Below are the code and all the weights of a small trained network. Each question names an input and a target symbol and asks about switching units off, where a switched-off unit gives its printed mean instead of its output.

import numpy as np


def w(rows, s, z=0):
    codes = np.array(rows[::2]) - 128.0
    scale = np.full(codes.shape[1], s)
    scale[-1] = z or s
    return codes * scale


def f(y):
    return y / 2 * (1 + np.tanh(0.7978845608 * (y + 0.044715 * y**3)))


def softmax(a):
    e = np.exp(a - a.max(-1, keepdims=True))
    return e / e.sum(-1, keepdims=True)


def log_softmax(a):
    a = a - a.max(-1, keepdims=True)
    return a - np.log(np.exp(a).sum(-1, keepdims=True))


def net(x, mask):
    ids = ['ΣΦβγημτω'.index(c) for c in x.split()]
    T = len(ids)
    res = E[ids] + P[:T]
    u = 0
    for l in range(2):
        r = res
        for j in range(2):
            rows = slice(2 * j, 2 * j + 2)
            q, k, v = (r @ M[l][rows].T for M in (Q, K, V))
            z = softmax(np.where(np.tri(T) > 0, q @ k.T / 2**0.5, -1e9)) @ v
            o = O[l][rows]
            res = res + np.where(mask[u + j], z, o[:, -1]) @ o[:, :-1]
        u += 2
        y = f(res @ A[l][:, :-1].T + A[l][:, -1])
        res = res + np.where(mask[u : u + 4], y, B[l][:, -1]) @ B[l][:, :-1]
        u += 4
    return log_softmax(res[-1] @ U[:, :-1].T + U[:, -1])


Q, K, V, O, A, B = {}, {}, {}, {}, {}, {}
E = w([
[131,3,79,15,83,148,139,172,158,194,153,167],'Σ',
[186,81,133,57,147,34,249,62,197,150,90,67],'Φ',
[105,28,175,133,169,214,240,78,125,169,155,156],'β',
[68,187,101,152,175,75,76,151,220,79,51,84],'γ',
[86,68,55,124,133,180,102,117,18,187,54,154],'η',
[134,187,23,73,156,177,148,153,37,219,189,139],'μ',
[170,56,205,26,239,118,73,184,34,123,153,80],'τ',
[228,117,200,196,179,105,140,188,110,238,91,218],'ω',
],0.011)
P = w([
[126,174,121,26,27,66,120,141,109,1,143,197],'0',
[177,185,68,95,72,88,56,112,141,62,150,147],'1',
[213,176,45,95,108,118,70,121,136,75,144,139],'2',
[208,162,49,105,127,128,92,127,128,87,143,141],'3',
[190,147,79,113,146,130,99,125,127,103,138,142],'4',
[174,126,84,115,158,141,109,130,125,113,134,138],'5',
[168,112,103,126,161,152,100,126,128,127,136,126],'6',
[153,93,116,135,161,155,107,128,125,147,129,117],'7',
[147,81,137,156,155,172,89,129,124,167,131,103],'8',
[128,71,146,153,169,165,122,133,119,184,130,102],'9',
[131,52,157,167,165,181,116,137,121,194,125,94],'10',
[110,57,177,153,183,175,132,154,126,214,124,85],'11',
[111,44,186,176,199,178,138,147,141,227,126,93],'12',
[107,61,161,120,204,190,117,117,139,218,119,90],'13',
],0.0067)
Q[0] = w([
[105,209,147,210,86,51,99,97,143,77,82,40],'0.h1',
[95,201,73,122,78,106,61,136,29,116,119,183],'0.h1',
[254,88,79,47,191,153,139,123,99,169,123,145],'0.h2',
[173,181,113,140,60,72,224,29,232,86,28,111],'0.h2',
],0.0071)
K[0] = w([
[126,215,116,79,70,111,100,104,87,46,129,157],'0.h1',
[145,192,145,144,96,187,163,107,87,119,184,176],'0.h1',
[167,39,185,120,138,164,197,110,112,254,158,94],'0.h2',
[147,152,117,120,115,71,135,35,159,33,142,132],'0.h2',
],0.0089)
V[0] = w([
[128,179,186,147,203,168,185,79,125,153,120,73],'0.h1',
[70,127,78,70,107,22,143,104,164,92,32,2],'0.h1',
[118,18,136,138,134,245,188,77,176,180,178,103],'0.h2',
[117,105,166,105,129,190,147,104,28,114,252,98],'0.h2',
],0.0059)
O[0] = w([
[47,74,75,58,24,132,74,206,111,213,92,124,131],'0.h1',
[94,96,130,98,174,82,147,96,83,33,25,254,73],'0.h1',
[44,98,113,174,225,41,37,122,202,149,134,70,255],'0.h2',
[92,94,88,211,145,85,109,188,131,74,249,173,180],'0.h2',
],0.0056,0.0082)
A[0] = w([
[47,179,62,97,61,8,98,131,175,3,126,107,13],'0.n1',
[136,120,137,191,143,151,134,132,143,66,233,79,53],'0.n2',
[161,176,77,133,131,3,80,118,242,57,154,64,19],'0.n3',
[63,207,40,123,127,86,37,130,12,129,189,115,3],'0.n4',
],0.0057,0.0035)
B[0] = w([
[84,168,138,202,97,129,129,254,197,94,227,76,100],'0.n1',
[96,192,148,54,154,146,105,81,155,124,201,156,252],'0.n2',
[73,100,120,169,117,88,188,210,171,39,180,118,151],'0.n3',
[88,153,112,160,176,109,183,146,117,143,108,183,168],'0.n4',
],0.0096,0.002)
Q[1] = w([
[105,56,111,142,211,254,192,16,159,137,176,93],'1.h1',
[130,100,117,104,118,87,174,139,214,114,100,64],'1.h1',
[103,116,151,150,208,216,188,69,85,113,169,105],'1.h2',
[153,128,212,211,79,153,200,144,146,103,92,164],'1.h2',
],0.0093)
K[1] = w([
[63,164,139,178,194,105,84,154,171,161,95,42],'1.h1',
[98,160,123,162,124,140,161,2,191,112,104,183],'1.h1',
[57,119,99,189,119,86,77,198,160,166,146,120],'1.h2',
[134,151,90,128,43,156,148,166,84,46,163,170],'1.h2',
],0.0089)
V[1] = w([
[168,136,206,103,143,112,49,167,82,80,133,31],'1.h1',
[59,32,201,25,135,142,140,109,119,72,152,103],'1.h1',
[174,108,7,79,60,96,76,222,94,143,109,67],'1.h2',
[59,60,8,3,61,224,121,156,171,127,112,136],'1.h2',
],0.0061)
O[1] = w([
[136,99,110,145,202,188,150,185,117,93,161,142,110],'1.h1',
[143,140,87,133,171,152,110,118,185,151,91,168,255],'1.h1',
[71,108,98,138,60,104,145,245,115,121,115,138,61],'1.h2',
[61,147,87,43,79,88,80,146,158,116,101,198,171],'1.h2',
],0.011,0.004)
A[1] = w([
[84,63,142,141,58,118,225,171,178,77,190,75,177],'1.n1',
[110,137,21,254,152,126,152,189,72,77,100,110,2],'1.n2',
[118,138,158,215,191,87,199,87,121,60,135,51,121],'1.n3',
[153,177,131,217,160,107,70,208,13,123,88,33,66],'1.n4',
],0.0065,0.0045)
B[1] = w([
[201,139,144,146,66,56,108,174,146,114,131,156,208],'1.n1',
[86,140,255,64,161,124,55,133,140,109,152,124,138],'1.n2',
[110,125,113,124,86,95,74,175,149,170,81,220,214],'1.n3',
[96,176,127,95,135,154,128,101,215,115,95,64,248],'1.n4',
],0.01,0.0018)
U = w([
[136,134,86,107,66,147,96,219,218,94,108,142,119],'Σ',
[90,79,88,157,137,139,138,86,47,109,12,89,255],'Φ',
[139,143,148,34,150,183,175,38,148,146,99,1,86],'β',
[112,115,204,100,218,78,79,152,46,56,139,88,116],'γ',
[81,160,106,122,130,98,168,144,68,140,154,84,169],'η',
[120,119,209,115,114,82,97,123,85,95,153,77,101],'μ',
[130,89,52,194,136,190,202,155,129,101,131,97,58],'τ',
[209,144,172,185,113,142,78,159,84,176,122,156,125],'ω',
],0.007,0.0034)

Each question gives the input, a string of symbols that net reads in full, and the target symbol t.
The units are the heads (2 rows each of Q, K, V and O) and the neurons (one row each of A and B). Each row of codes is followed by its name. A weight is (code - 128) times the scale printed after its matrix; where a second scale follows, it is the last column's (O, A, B and U).
mask holds one flag per unit, layer by layer, with each layer's heads first. A switched-off unit (its flag False) gives its mean, the last column of its rows in O or B, instead of its output. The means were averaged over made-up inputs and are rounded, as every weight is.
A unit's drop is (log p(t) with every unit on - log p(t) with that unit switched off) / (log p(t) with every unit on - log p(t) with every unit switched off).
The circuit of an input: a set's keep is (log p(t) with only the set's units on - log p(t) with every unit switched off) / (log p(t) with every unit on - log p(t) with every unit switched off). Starting from all 12 units, units are removed one at a time, each time the one whose removal leaves the highest keep (on an exact tie, the one counted first), for as long as the keep stays at least 0.8.
circuit, biggest first: the units of the circuit, biggest drop first
top k neurons: the k neurons with the biggest drops, biggest first
which heads matter: for each layer, one digit per head in row order, 1 if its drop is at least 0.15 and else 0, layers parted by /
input γ β Σ β β Φ Σ Φ β γ, target Φ: circuit, biggest first -> [0.h2, 0.h1, 0.n2]
input τ β Σ β β η μ β Σ Σ η ω β, target Σ: circuit, biggest first -> [1.h2, 0.h2]
input ω β γ Φ ω ω Σ Σ Σ β β, target β: which heads matter -> 01 / 11
input μ β Σ Σ Σ β β τ Σ, target β: which heads matter -> 11 / 01
input γ β η β β β β τ Φ τ τ ω β, target τ: circuit, biggest first -> [0.h2, 1.h1]
input ω μ γ β η β β β β β τ μ, target γ: circuit, biggest first -> [1.n2, 1.h1, 0.h2]
input μ Σ Φ Φ β Σ β η γ ω η, target β: circuit, biggest first -> [1.n4, 1.h2, 0.h1]
input β ω Σ Φ β Σ Σ β ω β, target ω: circuit, biggest first -> [1.h2, 1.n3, 0.h1, 1.n1]
input γ Φ β Σ β Σ β Φ Φ γ β, target Φ: circuit, biggest first -> [0.h2, 0.h1, 1.h1]
input ω μ ω ω μ, target β: which heads matter -> 01 / 00
input β β γ τ β μ Σ β μ β β μ Φ, target Σ: circuit, biggest first -> [0.n3, 1.n3]
input τ β η, target γ: circuit, biggest first -> [1.n2, 1.h1]
input μ ω Φ ω β ω, target β: top 3 neurons -> [1.n4, 0.n3, 0.n4]
input τ β β β β τ β β η β β Σ Σ β, target Σ: which heads matter -> 10 / 01
input γ Σ Φ β Σ Σ β μ μ τ Φ τ β, target μ: which heads matter -> 11 / 10
input τ η τ β β Φ, target Σ: which heads matter -> 00 / 00
input τ τ τ β τ β, target τ: which heads matter -> 00 / 10
input Σ τ ω β ω Σ μ β Φ Φ β, target Φ: which heads matter -> 11 / 00
input Σ τ Σ, target τ: circuit, biggest first -> [0.h1, 1.h1, 1.h2]
input β η μ, target η: circuit, biggest first -> [1.h1, 0.n4]
input Σ Φ μ τ τ η Φ Φ Φ Σ, target Φ: which heads matter -> 10 / 00
input η η β β Σ ω μ, target β: which heads matter -> 11 / 01
input β Σ Σ η Σ β Σ μ Σ τ Φ Σ Φ γ, target Σ: which heads matter -> 00 / 00
input Φ τ β τ Σ Φ, target Φ: which heads matter -> 11 / 00
input Φ Φ Σ β Φ β μ β, target μ: circuit, biggest first -> [0.h2, 1.h1, 0.n4, 1.n1]
input Φ Σ Σ β Σ Σ Σ τ β β Σ β Σ, target β: top 2 neurons -> [0.n2, 0.n3]
